Below is a small trained network, with its code and all its weights. Each question gives an input and a target symbol and asks what happens when units are switched off, that is, made to give their printed mean instead of their output.

import numpy as np


def w(rows, s, z=0):
    codes = np.array(rows[::2]) - 128.0
    scale = np.full(codes.shape[1], s)
    scale[-1] = z or s
    return codes * scale


def softmax(a):
    e = np.exp(a - a.max(-1, keepdims=True))
    return e / e.sum(-1, keepdims=True)


def log_softmax(a):
    a = a - a.max(-1, keepdims=True)
    return a - np.log(np.exp(a).sum(-1, keepdims=True))


def net(x, mask):
    ids = ['ΔΞαεηλμσω'.index(c) for c in x.split()]
    T = len(ids)
    res = E[ids] + P[:T]
    u = 0
    for l in range(3):
        r = res
        for j in range(3):
            rows = slice(2 * j, 2 * j + 2)
            q, k, v = (r @ M[l][rows].T for M in (Q, K, V))
            z = softmax(np.where(np.tri(T) > 0, q @ k.T / 2**0.5, -1e9)) @ v
            o = O[l][rows]
            res = res + np.where(mask[u + j], z, o[:, -1]) @ o[:, :-1]
        u += 3
    return log_softmax(res[-1] @ U[:, :-1].T + U[:, -1])


Q, K, V, O = {}, {}, {}, {}
E = w([
[147,152,76,102],'Δ',
[183,128,119,132],'Ξ',
[182,134,119,132],'α',
[140,164,105,100],'ε',
[144,91,165,110],'η',
[216,63,148,130],'λ',
[192,186,62,161],'μ',
[63,179,226,197],'σ',
[78,34,6,73],'ω',
],0.02)
P = w([
[144,142,171,40],'0',
[29,136,136,101],'1',
[231,206,180,24],'2',
[17,118,91,157],'3',
[216,183,140,78],'4',
[16,105,74,206],'5',
[220,156,119,121],'6',
[21,94,52,224],'7',
[228,145,81,168],'8',
[16,38,67,254],'9',
[208,175,21,187],'10',
],0.007)
Q[0] = w([
[97,123,132,135],'L0H1',
[152,75,158,116],'L0H1',
[9,126,92,174],'L0H2',
[246,163,49,218],'L0H2',
[33,121,113,178],'L0H3',
[157,201,115,93],'L0H3',
],0.013)
K[0] = w([
[79,126,127,134],'L0H1',
[142,102,132,137],'L0H1',
[129,175,4,111],'L0H2',
[173,97,126,185],'L0H2',
[39,128,171,36],'L0H3',
[166,129,111,119],'L0H3',
],0.015)
V[0] = w([
[138,98,175,2],'L0H1',
[148,146,178,170],'L0H1',
[155,99,240,113],'L0H2',
[144,143,126,105],'L0H2',
[128,143,174,34],'L0H3',
[139,189,40,189],'L0H3',
],0.0082)
O[0] = w([
[73,212,76,140,201],'L0H1',
[111,154,77,39,168],'L0H1',
[180,99,87,183,252],'L0H2',
[138,140,110,99,161],'L0H2',
[99,154,66,201,93],'L0H3',
[161,161,133,1,238],'L0H3',
],0.0094,0.0025)
Q[1] = w([
[143,116,9,67],'L1H1',
[102,26,167,99],'L1H1',
[59,32,88,91],'L1H2',
[115,160,255,80],'L1H2',
[77,66,148,92],'L1H3',
[100,112,95,67],'L1H3',
],0.0076)
K[1] = w([
[119,155,124,129],'L1H1',
[123,119,4,134],'L1H1',
[163,101,130,138],'L1H2',
[139,164,82,149],'L1H2',
[108,88,133,146],'L1H3',
[66,135,30,79],'L1H3',
],0.012)
V[1] = w([
[93,72,215,100],'L1H1',
[76,165,167,136],'L1H1',
[107,79,48,111],'L1H2',
[124,253,58,147],'L1H2',
[122,108,116,27],'L1H3',
[210,134,119,144],'L1H3',
],0.0043)
O[1] = w([
[134,97,212,108,2],'L1H1',
[127,74,92,108,82],'L1H1',
[36,111,72,96,151],'L1H2',
[157,180,147,171,228],'L1H2',
[56,96,96,247,121],'L1H3',
[128,86,255,201,252],'L1H3',
],0.0079,0.0027)
Q[2] = w([
[7,89,128,158],'L2H1',
[7,40,67,71],'L2H1',
[147,178,151,175],'L2H2',
[116,154,238,153],'L2H2',
[164,149,106,144],'L2H3',
[87,106,144,114],'L2H3',
],0.012)
K[2] = w([
[97,243,190,56],'L2H1',
[60,252,224,254],'L2H1',
[80,181,231,144],'L2H2',
[42,118,156,72],'L2H2',
[101,89,182,179],'L2H3',
[91,141,50,101],'L2H3',
],0.0092)
V[2] = w([
[194,181,188,221],'L2H1',
[169,16,145,157],'L2H1',
[138,157,221,154],'L2H2',
[254,20,44,5],'L2H2',
[76,119,183,168],'L2H3',
[75,212,236,206],'L2H3',
],0.008)
O[2] = w([
[156,138,229,120,255],'L2H1',
[219,8,152,214,225],'L2H1',
[208,89,20,37,164],'L2H2',
[156,227,105,178,164],'L2H2',
[1,97,158,21,77],'L2H3',
[16,68,219,84,120],'L2H3',
],0.0068,0.0047)
U = w([
[86,170,120,139,145],'Δ',
[114,130,115,121,62],'Ξ',
[112,132,118,125,62],'α',
[75,182,155,142,169],'ε',
[56,145,162,182,174],'η',
[112,91,111,233,158],'λ',
[204,177,124,36,1],'μ',
[110,76,126,48,224],'σ',
[114,84,2,92,113],'ω',
],0.0074,0.0063)

Each question gives the input, a string of symbols that net reads in full, and the target symbol t.
The units are the heads (2 rows each of Q, K, V and O). Each row of codes is followed by its name. A weight is (code - 128) times the scale printed after its matrix; where a second scale follows, it is the last column's (O and U).
mask holds one flag per head, layer by layer. A switched-off head (its flag False) gives its mean, the last column of its rows in O, instead of its output. The means were averaged over made-up inputs and are rounded, as every weight is.
A unit's drop is (log p(t) with every unit on - log p(t) with that unit switched off) / (log p(t) with every unit on - log p(t) with every unit switched off).
The circuit of an input: a set's keep is (log p(t) with only the set's units on - log p(t) with every unit switched off) / (log p(t) with every unit on - log p(t) with every unit switched off). Starting from all 9 units, units are removed one at a time, each time the one whose removal leaves the highest keep (on an exact tie, the one counted first), for as long as the keep stays at least 0.8.
units of the circuit, in order: the units of the circuit, biggest drop first
most important unit: the unit with the biggest drop
which heads matter: for each layer, one digit per head in row order, 1 if its drop is at least 0.15 and else 0, layers parted by /
drop when u is switched off: that unit's drop, to one decimal
input μ ω α, target ω: which heads matter : 010 / 001 / 100
input λ λ Δ σ η, target σ: most important unit : L2H2
input λ Δ λ Ξ Δ α λ λ ε, target λ: units of the circuit, in order : L2H1, L0H3
input λ μ λ Ξ λ, target λ: units of the circuit, in order : L0H2, L2H1
input σ σ Δ μ α, target σ: which heads matter : 000 / 010 / 001
input η μ ε λ Δ μ μ Δ λ λ μ, target μ: which heads matter : 001 / 000 / 001
input ε Δ ε μ, target ε: which heads matter : 010 / 000 / 100
input λ λ ε Δ ε λ ω σ ε λ σ, target ω: which heads matter : 000 / 000 / 110
input λ α λ ε ε, target λ: which heads matter : 011 / 000 / 000
input σ λ Ξ λ σ λ Δ α λ λ Δ, target λ: units of the circuit, in order : L2H1, L0H2
input σ μ μ λ σ λ μ μ λ ε, target ε: which heads matter : 010 / 000 / 110
input λ λ σ η μ, target σ: which heads matter : 000 / 010 / 011
input μ μ λ Δ α, target λ: which heads matter : 010 / 001 / 001
input μ λ η μ Δ μ η, target μ: units of the circuit, in order : L0H3
input μ α λ μ λ σ α, target σ: units of the circuit, in order : L2H3, L2H2
input Δ ε λ ε ω λ α, target ω: which heads matter : 010 / 000 / 100
input ε Δ σ σ Δ Δ α η μ ε, target ε: which heads matter : 010 / 001 / 110
input ε Δ η λ Ξ σ λ, target σ: units of the circuit, in order : L2H3, L2H2, L0H3
input σ ε ω λ σ, target ω: units of the circuit, in order : L2H2, L2H1
input Δ η λ η Δ, target λ: which heads matter : 011 / 000 / 000
input ω λ Δ, target ω: most important unit : L2H1
input ω μ α λ λ σ ε, target σ: which heads matter : 111 / 000 / 011
input Δ Ξ μ λ λ λ ω σ σ σ λ, target σ: drop when L1H1 is switched off : 0.2
input σ λ λ λ Ξ, target λ: drop when L2H1 is switched off : 0.6
input Δ σ μ, target σ: drop when L2H2 is switched off : 0.2
